Below are the code and all the weights of a small trained network. Each question names an input and a class and asks about switching units off, where a switched-off unit gives its printed mean instead of its output.

import numpy as np


def w(rows, s, z=0):
    codes = np.array(rows[::2]) - 128.0
    scale = np.full(codes.shape[1], s)
    scale[-1] = z or s
    return codes * scale


def f(y):
    return np.maximum(y, 0)


def log_softmax(a):
    a = a - a.max(-1, keepdims=True)
    return a - np.log(np.exp(a).sum(-1, keepdims=True))


def net(x, mask):
    res = np.array(x, float).reshape(1, 3) / 4 @ E
    y = f(res @ A[0][:, :-1].T + A[0][:, -1])
    res = res + np.where(mask, y, B[0][:, -1]) @ B[0][:, :-1]
    return log_softmax(res[-1] @ U[:, :-1].T + U[:, -1])


A, B = {}, {}
E = w([
[100,133,12,254,213],'x0',
[188,206,63,127,9],'x1',
[216,216,177,172,245],'x2',
],0.0089)
A[0] = w([
[103,105,112,134,94,181],'neuron 0',
[144,119,250,57,92,97],'neuron 1',
[133,162,128,131,87,130],'neuron 2',
[112,120,85,138,171,141],'neuron 3',
[182,218,86,136,41,97],'neuron 4',
[182,202,190,137,172,136],'neuron 5',
[100,116,63,187,154,81],'neuron 6',
[166,180,193,145,171,65],'neuron 7',
[51,34,113,112,53,95],'neuron 8',
[75,45,211,121,202,109],'neuron 9',
[129,145,149,123,122,253],'neuron 10',
],0.018,0.013)
B[0] = w([
[185,138,141,132,117,199],'neuron 0',
[62,132,84,210,111,253],'neuron 1',
[115,123,151,122,163,175],'neuron 2',
[125,127,121,163,87,201],'neuron 3',
[62,90,172,82,155,253],'neuron 4',
[164,159,80,88,119,253],'neuron 5',
[74,138,96,184,122,217],'neuron 6',
[105,154,65,78,144,204],'neuron 7',
[149,173,62,71,144,252],'neuron 8',
[97,91,201,77,153,254],'neuron 9',
[252,112,187,192,99,235],'neuron 10',
],0.036,0.015)
U = w([
[181,165,54,53,117,81],'0',
[82,110,84,207,85,83],'1',
[99,61,180,56,142,87],'2',
[250,105,155,153,87,255],'3',
],0.015,0.0068)

Each question gives the input, the list of numbers given to net, and the class t.
The units are the neurons (one row each of A and B). Each row of codes is followed by its name. A weight is (code - 128) times the scale printed after its matrix; where a second scale follows, it is the last column's (A, B and U).
mask holds one flag per neuron, in row order. A switched-off neuron (its flag False) gives its mean, the last column of its row in B, instead of its output. The means were averaged over made-up inputs and are rounded, as every weight is.
A unit's drop is (log p(t) with every unit on - log p(t) with that unit switched off) / (log p(t) with every unit on - log p(t) with every unit switched off).
The circuit of an input: a set's keep is (log p(t) with only the set's units on - log p(t) with every unit switched off) / (log p(t) with every unit on - log p(t) with every unit switched off). Starting from all 11 units, units are removed one at a time, each time the one whose removal leaves the highest keep (on an exact tie, the one counted first), for as long as the keep stays at least 0.8.
units of the circuit, in order: the units of the circuit, biggest drop first
unit that matters most: the unit with the biggest drop
top k neurons: the k neurons with the biggest drops, biggest first
drop of u: that unit's drop, to one decimal
input [5,6,-3], class 2: top 2 neurons	neuron 4; neuron 1
input [-5,-6,-6], class 0: unit that matters most	neuron 8
input [-6,-4,-5], class 1: top 3 neurons	neuron 1; neuron 5; neuron 7
input [8,-2,7], class 1: top 4 neurons	neuron 6; neuron 8; neuron 3; neuron 0
input [7,-7,-8], class 0: top 2 neurons	neuron 8; neuron 1
input [-3,2,-3], class 3: top 2 neurons	neuron 7; neuron 5
input [0,3,0], class 3: top 2 neurons	neuron 9; neuron 7
input [-3,2,2], class 3: top 4 neurons	neuron 6; neuron 10; neuron 8; neuron 9
input [-4,7,5], class 2: top 2 neurons	neuron 4; neuron 8
input [8,5,-8], class 0: top 2 neurons	neuron 8; neuron 1
input [-3,-1,-3], class 3: top 4 neurons	neuron 7; neuron 5; neuron 6; neuron 4
input [-8,-8,8], class 0: top 3 neurons	neuron 5; neuron 7; neuron 4
input [8,6,6], class 1: top 2 neurons	neuron 6; neuron 8
input [2,3,0], class 3: unit that matters most	neuron 9
input [8,6,-8], class 0: top 3 neurons	neuron 8; neuron 1; neuron 0
input [0,4,-1], class 2: top 2 neurons	neuron 4; neuron 5
input [5,-2,3], class 1: drop of neuron 8	0.6
input [-8,-1,0], class 1: drop of neuron 1	3.5
input [6,-8,-5], class 2: drop of neuron 1	1.8
input [-1,-5,3], class 2: drop of neuron 5	0.0
input [-1,8,-3], class 2: units of the circuit, in order	neuron 4
